Below are the code and all the weights of a small trained network. Each question names an input and a target symbol and asks about switching units off, where a switched-off unit gives its printed mean instead of its output.

import numpy as np


def w(rows, s, z=0):
    codes = np.array(rows[::2]) - 128.0
    scale = np.full(codes.shape[1], s)
    scale[-1] = z or s
    return codes * scale


def norm(h):
    return h / np.sqrt((h * h).mean(-1, keepdims=True) + 1e-5)


def softmax(a):
    e = np.exp(a - a.max(-1, keepdims=True))
    return e / e.sum(-1, keepdims=True)


def log_softmax(a):
    a = a - a.max(-1, keepdims=True)
    return a - np.log(np.exp(a).sum(-1, keepdims=True))


def net(x, mask):
    ids = ['αβδεθλμπστφψω'.index(c) for c in x.split()]
    T = len(ids)
    res = E[ids] + P[:T]
    u = 0
    for l in range(3):
        r = norm(res)
        for j in range(2):
            rows = slice(2 * j, 2 * j + 2)
            q, k, v = (r @ M[l][rows].T for M in (Q, K, V))
            z = softmax(np.where(np.tri(T) > 0, q @ k.T / 2**0.5, -1e9)) @ v
            o = O[l][rows]
            res = res + np.where(mask[u + j], z, o[:, -1]) @ o[:, :-1]
        u += 2
    return log_softmax(norm(res)[-1] @ U[:, :-1].T + U[:, -1])


Q, K, V, O = {}, {}, {}, {}
E = w([
[140,181,66,27,122,237,95,139],'α',
[125,173,229,199,76,61,123,140],'β',
[107,158,176,85,181,151,122,136],'δ',
[117,169,75,104,151,140,143,222],'ε',
[148,181,212,207,175,135,73,251],'θ',
[113,87,124,115,74,133,32,182],'λ',
[184,71,190,97,185,204,68,97],'μ',
[92,63,171,114,160,113,56,144],'π',
[190,88,195,49,143,121,93,249],'σ',
[79,205,210,137,91,55,121,108],'τ',
[100,131,206,40,84,72,101,128],'φ',
[85,95,119,141,61,165,134,125],'ψ',
[222,170,168,146,173,46,137,128],'ω',
],0.015)
P = w([
[176,110,87,150,75,99,146,139],'0',
[124,244,115,101,254,72,15,172],'1',
[71,87,145,110,69,205,135,152],'2',
[135,225,117,116,221,63,40,167],'3',
[87,97,157,125,70,189,140,158],'4',
[112,208,103,119,205,72,39,170],'5',
[95,98,161,128,68,179,146,157],'6',
[112,205,93,123,198,70,35,172],'7',
[98,101,162,130,67,178,148,156],'8',
[110,207,86,116,183,72,55,178],'9',
[102,103,170,138,64,167,152,155],'10',
[100,200,75,119,186,61,50,175],'11',
],0.015)
Q[0] = w([
[198,36,57,213,83,137,222,100],'L0H1',
[118,86,144,90,164,62,108,74],'L0H1',
[219,161,60,133,108,116,1,167],'L0H2',
[85,221,104,143,50,52,158,97],'L0H2',
],0.0079)
K[0] = w([
[115,105,97,152,90,110,206,128],'L0H1',
[150,136,128,118,132,121,122,145],'L0H1',
[192,157,47,169,173,121,3,44],'L0H2',
[129,215,79,93,74,79,145,96],'L0H2',
],0.013)
V[0] = w([
[178,117,42,122,115,64,219,115],'L0H1',
[254,198,57,88,133,101,83,246],'L0H1',
[123,109,199,89,131,143,149,208],'L0H2',
[137,206,181,100,73,169,203,150],'L0H2',
],0.0067)
O[0] = w([
[121,104,113,113,132,83,179,60,2],'L0H1',
[109,140,67,132,217,153,105,129,241],'L0H1',
[1,121,128,78,149,183,189,115,186],'L0H2',
[113,141,61,99,146,196,100,133,102],'L0H2',
],0.0095,0.0094)
Q[1] = w([
[68,73,179,201,88,214,136,103],'L1H1',
[142,88,103,161,143,80,55,199],'L1H1',
[35,74,166,174,85,178,254,143],'L1H2',
[95,104,100,103,233,92,62,150],'L1H2',
],0.0093)
K[1] = w([
[53,126,234,154,129,241,174,120],'L1H1',
[189,2,20,133,82,54,171,197],'L1H1',
[30,183,255,167,159,213,66,153],'L1H2',
[79,21,67,64,177,90,162,56],'L1H2',
],0.0068)
V[1] = w([
[86,216,252,76,154,134,63,88],'L1H1',
[100,154,69,167,112,123,97,194],'L1H1',
[120,116,197,255,114,115,186,68],'L1H2',
[92,79,183,66,39,129,152,176],'L1H2',
],0.0086)
O[1] = w([
[106,106,138,171,184,143,9,42,196],'L1H1',
[164,67,154,127,127,125,125,139,155],'L1H1',
[98,116,95,167,192,134,149,161,2],'L1H2',
[163,104,67,54,131,192,98,152,110],'L1H2',
],0.013,0.0065)
Q[2] = w([
[190,196,111,109,202,48,105,173],'L2H1',
[178,48,155,169,104,129,158,144],'L2H1',
[178,98,109,155,19,175,204,117],'L2H2',
[79,133,164,188,95,248,146,70],'L2H2',
],0.014)
K[2] = w([
[187,200,100,128,120,80,217,126],'L2H1',
[117,48,170,129,155,50,94,187],'L2H1',
[204,182,120,130,60,131,68,78],'L2H2',
[100,124,170,132,61,247,35,77],'L2H2',
],0.011)
V[2] = w([
[62,204,55,108,144,128,100,114],'L2H1',
[196,178,204,107,244,103,89,176],'L2H1',
[214,117,201,181,157,149,189,158],'L2H2',
[136,71,80,121,93,67,203,97],'L2H2',
],0.011)
O[2] = w([
[164,143,106,156,103,239,104,179,105],'L2H1',
[55,196,138,60,182,166,188,77,196],'L2H1',
[207,11,148,147,103,219,85,131,91],'L2H2',
[34,169,137,98,115,194,69,114,5],'L2H2',
],0.012,0.013)
U = w([
[151,90,19,248,173,118,143,167,182],'α',
[141,143,184,23,109,126,190,204,8],'β',
[149,105,131,139,54,59,113,154,197],'δ',
[146,128,74,130,112,133,202,209,188],'ε',
[231,186,25,66,109,112,107,115,89],'θ',
[64,169,58,129,160,239,188,135,150],'λ',
[93,208,120,223,111,122,44,100,106],'μ',
[100,178,128,1,68,105,64,87,4],'π',
[159,84,145,136,134,173,115,41,182],'σ',
[113,156,83,139,174,45,204,81,183],'τ',
[65,127,168,145,40,150,157,149,234],'φ',
[62,134,234,211,157,153,205,210,35],'ψ',
[31,44,104,136,180,103,72,198,24],'ω',
],0.0087,0.0047)

Each question gives the input, a string of symbols that net reads in full, and the target symbol t.
The units are the heads (2 rows each of Q, K, V and O). Each row of codes is followed by its name. A weight is (code - 128) times the scale printed after its matrix; where a second scale follows, it is the last column's (O and U).
mask holds one flag per head, layer by layer. A switched-off head (its flag False) gives its mean, the last column of its rows in O, instead of its output. The means were averaged over made-up inputs and are rounded, as every weight is.
A unit's drop is (log p(t) with every unit on - log p(t) with that unit switched off) / (log p(t) with every unit on - log p(t) with every unit switched off).
The circuit of an input: a set's keep is (log p(t) with only the set's units on - log p(t) with every unit switched off) / (log p(t) with every unit on - log p(t) with every unit switched off). Starting from all 6 units, units are removed one at a time, each time the one whose removal leaves the highest keep (on an exact tie, the one counted first), for as long as the keep stays at least 0.8.
units of the circuit, in order: the units of the circuit, biggest drop first
unit that matters most: the unit with the biggest drop
which heads matter: for each layer, one digit per head in row order, 1 if its drop is at least 0.15 and else 0, layers parted by /
drop when u is switched off: that unit's drop, to one decimal
input δ π β μ ω τ μ α α, target θ: which heads matter	01 / 10 / 11
input φ μ μ π θ μ δ θ δ π δ λ, target θ: units of the circuit, in order	(L1H2 L0H1 L0H2)
input α δ δ λ λ, target δ: unit that matters most	L2H1
input θ μ σ φ ω μ λ φ, target σ: units of the circuit, in order	(L2H2 L1H1 L1H2)
input φ δ δ μ δ ψ φ, target π: which heads matter	01 / 11 / 11
input λ τ μ π τ μ μ ω, target β: units of the circuit, in order	(L1H1 L2H2 L0H1)
input τ σ δ ψ τ β, target α: which heads matter	11 / 01 / 10
input δ π τ, target μ: units of the circuit, in order	(L2H1 L1H1 L2H2 L0H2)
input δ μ ε μ μ δ τ ω π λ μ π, target μ: which heads matter	11 / 11 / 11
input δ δ δ μ μ μ μ μ β δ π ψ, target μ: units of the circuit, in order	(L0H1 L0H2 L2H1 L1H2)
input π δ τ, target μ: units of the circuit, in order	(L2H1 L1H1)
input τ δ π δ π ψ ω μ, target α: units of the circuit, in order	(L0H1 L0H2 L1H2 L2H1)
input σ μ π φ δ μ, target π: which heads matter	10 / 11 / 01
input ψ δ μ δ, target ε: unit that matters most	L1H1
input τ δ λ ε, target α: units of the circuit, in order	(L0H1 L0H2 L2H1 L1H2)
input τ α α, target θ: units of the circuit, in order	(L2H1 L2H2 L1H2)
input δ μ ω ω, target μ: units of the circuit, in order	(L1H1 L0H1 L2H2 L1H2)
input μ α μ φ φ μ λ μ δ δ λ, target δ: units of the circuit, in order	(L2H1 L0H2)
input π μ μ π, target λ: which heads matter	01 / 01 / 10
input σ π ψ μ δ π, target π: units of the circuit, in order	(L1H1 L2H2 L1H2 L0H1)
input δ μ μ π δ λ ω μ μ φ, target μ: unit that matters most	L0H1
input δ π α μ λ θ μ ψ φ π, target μ: units of the circuit, in order	(L0H1 L2H1 L2H2 L1H2)
input φ μ π π δ, target λ: drop when L2H1 is switched off	0.4
input φ δ δ τ μ μ, target θ: drop when L2H2 is switched off	0.2
input τ μ μ α μ θ, target α: drop when L1H2 is switched off	0.2
input π μ θ μ μ μ β μ τ μ, target λ: drop when L1H1 is switched off	0.1
input δ π δ λ φ μ δ μ β, target α: unit that matters most	L2H1
